Moves between items:
z716 d z314
z716 u z623
z716 p z824
z625 d z834
z625 u z966
z625 p z595
z775 d z62
z775 u z323
z775 p z236
z854 d z659
z854 u z308
z854 p z560
z677 d z859
z677 u z304
z677 p z751
z714 d z731
z714 u z787
z714 p z714
z587 d z448
z587 u z557
z587 p z621
z557 d z296
z557 u z789
z557 p z192
z750 d z353
z750 u z463
z750 p z26
z859 d z868
z859 u z308
z859 p z155
z101 d z264
z101 u z728
z101 p z728
z947 d z705
z947 u z705
z947 p z514
z540 d z905
z540 u z315
z540 p z133
z731 d z621
z731 u z119
z731 p z487
z197 d z67
z197 u z816
z197 p z954
z623 d z26
z623 u z751
z623 p z854
z297 d z60
z297 u z101
z297 p z180
z778 d z971
z778 u z853
z778 p z304
z41 d z331
z41 u z218
z41 p z552
z898 d z908
z898 u z954
z898 p z728
z789 d z514
z789 u z992
z789 p z296
z654 d z901
z654 u z854
z654 p z715
z135 d z750
z135 u z119
z135 p z83
z763 d z540
z763 u z485
z763 p z992
z992 d z133
z992 u z540
z992 p z765
z192 d z924
z192 u z296
z192 p z278
z219 d z192
z219 u z557
z219 p z621
z933 d z898
z933 u z765
z933 p z816
z314 d z241
z314 u z238
z314 p z288
z605 d z323
z605 u z197
z605 p z775
z88 d z714
z88 u z779
z88 p z966
z524 d z155
z524 u z657
z524 p z613
z417 d z824
z417 u z326
z417 p z587
z595 d z853
z595 u z834
z595 p z778
z155 d z966
z155 u z172
z155 p z613
z514 d z578
z514 u z185
z514 p z587
z172 d z671
z172 u z963
z172 p z860
z819 d z824
z819 u z731
z819 p z625
z296 d z507
z296 u z514
z296 p z963
z119 d z304
z119 u z715
z119 p z750
z238 d z901
z238 u z26
z238 p z238
z133 d z763
z133 u z905
z133 p z954
z304 d z966
z304 u z971
z304 p z859
z264 d z172
z264 u z557
z264 p z155
z309 d z677
z309 u z868
z309 p z560
z560 d z751
z560 u z304
z560 p z463
z62 d z605
z62 u z405
z62 p z957
z924 d z278
z924 u z192
z924 p z933
z45 d z947
z45 u z219
z45 p z997
z288 d z933
z288 u z241
z288 p z41
z671 d z347
z671 u z870
z671 p z264
z323 d z405
z323 u z67
z323 p z62
z631 d z166
z631 u z133
z631 p z578
z278 d z219
z278 u z963
z278 p z166
z60 d z578
z60 u z631
z60 p z338
z26 d z135
z26 u z353
z26 p z901
z985 d z715
z985 u z654
z985 p z714
z161 d z997
z161 u z192
z161 p z172
z765 d z954
z765 u z133
z765 p z898
z621 d z787
z621 u z88
z621 p z714
z338 d z297
z338 u z578
z338 p z347
z38 d z347
z38 u z338
z38 p z992
z735 d z326
z735 u z613
z735 p z417
z313 d z816
z313 u z486
z313 p z159
z834 d z735
z834 u z714
z834 p z853
z218 d z314
z218 u z159
z218 p z654
z997 d z870
z997 u z924
z997 p z613
z636 d z236
z636 u z775
z636 p z485
z908 d z765
z908 u z992
z908 p z933
z743 d z38
z743 u z957
z743 p z219
z657 d z613
z657 u z155
z657 p z613
z159 d z41
z159 u z83
z159 p z62
z507 d z789
z507 u z763
z507 p z557
z868 d z304
z868 u z778
z868 p z677
z751 d z309
z751 u z859
z751 p z308
z963 d z557
z963 u z992
z963 p z819
z552 d z486
z552 u z331
z552 p z313
z485 d z297
z485 u z236
z485 p z540
z405 d z26
z405 u z313
z405 p z605
z166 d z728
z166 u z898
z166 p z101
z185 d z705
z185 u z38
z185 p z383
z353 d z314
z353 u z714
z353 p z135
z326 d z657
z326 u z778
z326 p z854
z659 d z623
z659 u z560
z659 p z716
z383 d z417
z383 u z954
z383 p z789
z853 d z625
z853 u z819
z853 p z985
z824 d z735
z824 u z657
z824 p z448
z448 d z417
z448 u z735
z448 p z787
z315 d z636
z315 u z552
z315 p z323
z331 d z288
z331 u z288
z331 p z486
z966 d z241
z966 u z750
z966 p z868
z83 d z26
z83 u z313
z83 p z238
z860 d z971
z860 u z787
z860 p z524
z463 d z218
z463 u z88
z463 p z854
z728 d z933
z728 u z908
z728 p z631
z487 d z308
z487 u z595
z487 p z304
z905 d z485
z905 u z636
z905 p z763
z715 d z901
z715 u z779
z715 p z463
z870 d z714
z870 u z278
z870 p z161
z954 d z101
z954 u z763
z954 p z908
z578 d z101
z578 u z166
z578 p z297
z957 d z775
z957 u z578
z957 p z486
z486 d z238
z486 u z288
z486 p z816
z347 d z180
z347 u z278
z347 p z743
z180 d z338
z180 u z60
z180 p z197
z816 d z552
z816 u z41
z816 p z67
z787 d z587
z787 u z870
z787 p z731
z779 d z716
z779 u z487
z779 p z88
z236 d z957
z236 u z62
z236 p z315
z308 d z560
z308 u z309
z308 p z735
z971 d z595
z971 u z625
z971 p z966
z901 d z83
z901 u z778
z901 p z159
z613 d z524
z613 u z448
z613 p z326
z67 d z313
z67 u z552
z67 p z331
z241 d z159
z241 u z901
z241 p z88
z705 d z743
z705 u z613
z705 p z947

In the rows, 145 stands for zero.

The rows follow the links: the fewer symbols apart two items are, the more alike their rows tend to be.

Rows of some items; one shown again gets a slightly different row:
z671: [134,121,148,128,157,100,116,156,147,59,92,83,185,130,186,145,175,145,122,136,168,73,187,112,109,170,187,245,148,187,127,163,129,84,91,266,178,87,210]
z314: [116,151,122,155,179,176,112,88,151,154,178,81,149,151,107,97,187,184,219,144,179,232,102,151,169,134,114,16,115,89,227,159,205,138,96,172,106,104,105]
z735: [146,148,162,86,89,106,132,213,183,114,170,212,162,83,189,194,173,114,106,204,172,78,187,210,140,205,161,233,73,187,68,106,136,102,181,137,136,151,176]
z954: [135,148,168,185,161,179,220,94,145,167,92,166,109,226,128,128,114,141,129,85,61,213,145,126,130,117,138,146,300,174,184,170,91,217,147,123,174,149,133]
z854: [81,109,120,113,154,142,83,170,197,193,201,125,111,100,84,169,129,130,167,160,137,198,202,186,177,164,88,131,107,193,184,143,92,123,189,56,71,260,139]
z621: [133,181,178,105,100,141,172,118,185,70,131,194,172,133,211,130,254,144,151,188,160,159,138,218,145,203,156,165,140,149,139,122,181,124,93,243,167,22,157]
z625: [117,187,181,96,84,167,204,137,214,146,166,275,132,135,173,148,224,120,147,187,118,214,147,260,170,203,112,146,156,167,135,101,154,175,174,120,138,109,124]
z763: [177,180,180,167,109,178,249,138,133,180,117,259,121,203,172,136,110,123,91,126,67,171,114,148,142,129,154,162,242,140,104,128,119,232,197,75,195,155,123]
z631: [108,116,144,193,200,156,167,106,146,159,94,93,119,207,106,126,98,139,137,80,80,190,180,89,125,122,137,170,284,201,205,191,72,178,137,137,151,182,164]
z297: [129,98,138,195,204,142,132,139,124,161,109,70,126,181,101,138,62,145,119,75,99,141,192,60,114,107,158,181,240,189,174,183,63,157,153,126,148,219,177]
z714: [116,191,172,114,106,163,187,100,192,96,145,203,157,148,188,131,257,145,163,184,153,206,129,239,159,198,134,119,150,146,161,119,190,149,104,216,146,25,130]
z166: [104,110,149,176,196,156,160,90,151,137,86,79,115,205,116,121,122,148,135,84,80,197,176,91,126,125,137,163,278,197,207,186,71,165,115,165,162,160,168]
z966: [84,161,152,91,124,162,143,151,234,164,197,209,128,119,122,147,201,123,169,189,133,245,177,256,176,196,84,116,133,177,173,106,129,150,189,91,79,167,129]
z898: [105,136,151,186,185,173,190,83,157,153,99,121,113,220,117,107,136,141,145,85,73,228,161,117,130,130,129,134,288,181,219,181,95,194,128,148,157,142,145]
z296: [157,148,169,144,136,115,169,137,142,62,86,153,179,168,205,150,188,137,121,144,149,83,155,142,107,169,199,235,187,179,111,154,144,130,97,264,204,44,191]
z657: [163,137,146,95,113,94,117,214,154,101,150,173,173,73,194,187,159,126,114,183,186,34,179,166,143,180,173,249,62,171,70,124,142,86,160,167,155,154,183]
z731: [112,189,173,95,95,160,190,108,206,109,149,231,150,139,186,136,254,132,156,194,141,208,134,248,161,207,117,142,149,155,156,107,174,155,129,193,145,47,138]
z957: [237,150,135,181,132,144,141,189,60,182,165,152,149,141,154,159,53,161,120,144,168,59,92,80,132,86,181,122,78,65,68,146,180,163,184,81,158,197,122]
z192: [143,138,160,135,144,117,143,121,138,55,83,107,183,151,200,142,195,153,132,132,164,90,164,119,115,165,189,220,164,172,134,147,148,104,73,276,190,42,193]
z971: [112,168,168,95,85,162,178,161,220,151,183,254,118,117,156,170,199,111,135,198,119,215,173,263,175,209,105,151,137,181,139,95,127,158,193,85,116,138,143]
z448: [167,162,167,95,94,107,142,193,167,83,145,202,173,99,212,178,196,129,110,198,176,63,168,186,134,205,182,244,75,161,69,108,156,99,149,199,169,100,184]
z38: [146,94,132,175,187,104,102,165,110,107,90,54,162,154,141,150,89,150,110,91,141,63,192,55,104,124,191,232,179,189,134,184,87,113,119,196,171,172,203]
z613: [166,139,143,102,114,90,108,212,148,95,146,149,170,80,194,190,159,133,112,182,186,32,176,151,131,180,179,252,65,172,67,125,140,83,147,181,162,136,189]
z659: [82,109,115,118,165,141,82,173,193,200,196,112,113,104,70,160,116,129,165,147,141,192,206,167,177,158,90,133,113,188,185,153,93,123,191,59,73,259,146]
z816: [181,146,111,193,174,168,110,107,75,170,163,60,148,148,116,119,114,194,195,119,176,152,76,77,161,84,152,26,103,60,188,173,211,144,105,150,138,133,99]

Each walk starts at a row. The symbols on each line, taken left to right, move it on to the next item.
Answer with the item's row; about right is enough.
---
[229,174,150,167,103,160,186,190,86,194,173,224,142,149,164,165,80,143,101,164,136,92,81,117,143,106,170,124,102,72,63,119,174,188,207,57,165,187,109]
d d p d p u p u: [124,154,112,150,172,175,113,86,145,171,177,82,140,141,103,109,180,181,221,138,170,224,98,148,190,122,104,14,110,91,227,159,204,132,99,163,111,117,95]
p d p u u p u u p: [162,162,112,173,161,171,119,105,103,170,181,95,153,143,111,113,154,190,210,153,192,186,75,128,172,109,130,13,84,55,196,154,222,142,106,150,117,119,91]
---
[166,113,130,154,169,99,92,186,99,98,112,59,180,128,165,156,105,157,116,126,185,25,173,62,105,128,199,226,116,149,102,167,132,84,125,210,171,149,201]
d d u d d p p d u: [106,135,157,182,170,179,200,83,151,159,91,144,116,223,126,118,133,144,142,87,65,229,153,121,133,128,128,136,294,176,208,168,89,211,131,140,168,138,144]
d p p u p: [109,138,142,189,199,173,178,64,139,150,94,86,126,219,116,103,145,159,166,80,92,230,139,106,136,114,131,105,267,154,227,184,119,191,94,176,154,119,137]
---
[154,164,170,106,111,109,156,160,159,62,117,183,182,125,217,155,212,131,117,180,178,77,155,187,127,195,180,237,120,167,87,128,164,106,114,243,185,56,185]
u u p p u d u d: [208,176,172,175,112,172,223,166,114,204,145,247,124,178,162,155,80,131,91,136,99,134,107,128,140,118,159,150,176,110,78,123,138,220,218,45,178,187,120]
d d d u u u d: [103,112,143,189,202,158,158,107,151,147,86,84,123,210,113,115,108,142,136,73,83,192,185,84,127,119,138,169,279,194,204,187,71,171,127,157,154,170,167]
---
[160,157,169,97,87,110,137,196,169,89,139,200,171,95,209,177,189,129,101,194,177,60,169,185,133,199,171,251,88,176,61,106,148,101,159,184,164,113,188]
d d u d d: [142,122,149,93,121,94,102,218,167,106,148,148,164,84,177,192,159,117,113,188,180,51,204,174,140,188,172,259,79,198,80,122,120,84,164,167,135,165,196]
p d u u u u d p p: [126,124,151,144,173,116,135,122,146,63,75,80,175,162,179,135,182,147,137,117,156,97,173,114,107,161,181,218,193,186,153,168,133,106,70,278,186,62,198]
---
[131,192,181,94,88,162,202,138,213,130,165,272,138,134,178,154,230,119,140,198,127,199,143,266,166,210,117,151,152,168,129,94,162,170,167,138,142,89,129]
u u u d d p p: [83,136,142,109,138,153,120,180,214,190,195,179,113,113,99,168,139,113,138,172,124,210,203,205,171,183,82,149,131,202,160,119,89,146,217,43,79,246,140]
d u p p u p d p u: [105,158,156,90,97,165,151,161,217,169,195,236,106,108,134,166,188,114,150,196,119,223,169,249,189,202,94,139,129,184,153,97,121,153,197,66,100,173,133]
---
[164,116,134,133,161,89,88,194,116,93,119,80,186,111,178,171,126,151,127,145,199,20,176,95,116,145,199,234,90,161,102,156,136,75,124,217,168,146,194]
u d u p p p p: [94,109,124,119,161,134,98,182,194,197,191,129,113,110,79,162,108,122,151,153,134,177,207,170,173,159,89,151,125,196,166,141,80,135,203,48,78,271,148]
p d p p d: [111,160,126,141,161,176,124,87,161,171,178,112,144,144,104,105,197,173,221,152,165,241,100,179,180,136,97,13,115,97,224,148,206,143,106,156,106,108,92]
---
[149,157,182,135,116,125,184,128,155,56,87,175,169,168,218,152,201,136,119,152,133,117,157,164,114,178,186,231,205,188,119,139,132,139,100,249,200,38,185]
p d d u u d u: [146,136,150,86,97,102,113,215,184,118,169,189,159,73,178,187,165,119,114,197,176,72,192,194,149,197,150,235,62,181,75,113,132,91,182,135,135,175,173]
p d p d u u d: [112,169,130,142,152,181,139,75,169,157,180,121,133,147,109,108,206,173,216,158,157,251,103,182,184,142,103,22,131,102,228,149,195,150,102,163,109,97,97]
